x =
139  126  154  140  135  118  139  123  134  118  138  151  151
129  129  131  127  130  126  129  128  128  128  126  123  123
136  124  142  138  127  122  136  121  132  119  137  153  153
134  125  138  131  126  121  134  120  131  118  130  139  139
138  127  154  142  138  121  138  128  135  122  140  153  153
137  124  146  140  131  122  137  123  133  119  139  156  156
129  128  131  129  129  127  129  127  128  127  128  129  129
133  125  136  136  127  125  133  123  131  122  135  147  147
135  127  144  131  132  119  135  123  131  120  129  133  133
138  124  148  140  130  119  138  120  134  117  138  155  155
The 1st entry, reading row by row? 139
The entry in the top-right corner is 151
The second entry on the diagonal from the top-right corner is 123
The bottom-right entry: 155
The fourth entry, reading row by row is 140
The smallest entry in the last column: 123
The third entry on the main diagonal: 142
The third entry on the diagonal from the top-right corner: 137
The third-last entry, reading row by row -> 138
The smallest entry in the last row -> 117
The fifth-last entry, reading row by row? 134
The largest entry in the last column is 156
The largest entry in the first row? 154
The second entry in reading order? 126
The 5th entry, reading row by row is 135
The entry in the bottom-left corner? 138

W = 132	102	134	124	121	137	112
The entry just right of 134: 124
The entry just right of 137 is 112

Read these off the grid that follows.
1) What is the top entry of the column that holds the smallest entry?
2) What is the entry in the top-left corner?
3) What is the bottom entry of the column that holds the largest entry?
4) What is the first entry of the smallest entry's row?
5) What is the largest entry in the first row?
6) What is the top-right entry?
7) What is the entry in the bottom-left corner?
8) What is the last entry, reading row by row?
[[106, 116, 121, 139, 125, 118, 118, 109, 116, 126, 111, 125, 112, 118, 119, 122],
 [126, 135, 144, 126, 153, 119, 129, 128, 119, 130, 117, 124, 130, 106, 134, 149],
 [113, 133, 131, 124, 139, 102, 134, 125, 121, 127, 128, 117, 118, 103, 134, 141],
 [139, 130, 133, 124, 129, 148, 131, 131, 137, 108, 157, 118, 140, 126, 121, 120],
 [146, 147, 139, 129, 145, 119, 118, 112, 133, 113, 132, 119, 146, 126, 137, 123]]
1) 118
2) 106
3) 132
4) 113
5) 139
6) 122
7) 146
8) 123

[[125 127 136 124 127 127 124 130]
 [136 127 143 155 131 125 129 116]
 [129 132 126 123 127 122 127 132]
 [116 118 122 116 126 138 120 127]
 [116 120 118 107 126 134 121 130]
 [136 130 138 141 131 124 132 124]
 [127 131 126 110 126 127 127 136]
 [119 130 118 104 124 131 122 134]
 [127 131 120 119 127 127 125 129]
 [130 128 117 123 129 128 132 132]
 [139 133 131 145 132 122 139 126]]
Indices start at 1.
Which number is the entry in row 3 and column 2? 132
Which number is the entry at row 1, column 1? 125
Which number is the bottom-right entry? 126
The entry directly below the largest entry: 123
The entry in the top-right corner -> 130
The entry at row 1, column 2: 127
The smallest entry is 104
The entry in row 1 and column 3 -> 136
Which number is the entry just left of the largest entry? 143
Which number is the bottom-left entry? 139
The entry directly below 104: 119
The entry just left of 145 -> 131
The entry directly below 141: 110
The entry at row 3, column 1: 129
Which number is the top entry of the column that holds the largest entry? 124
The entry at row 2, column 1 is 136
Which number is the entry at row 2, column 2? 127
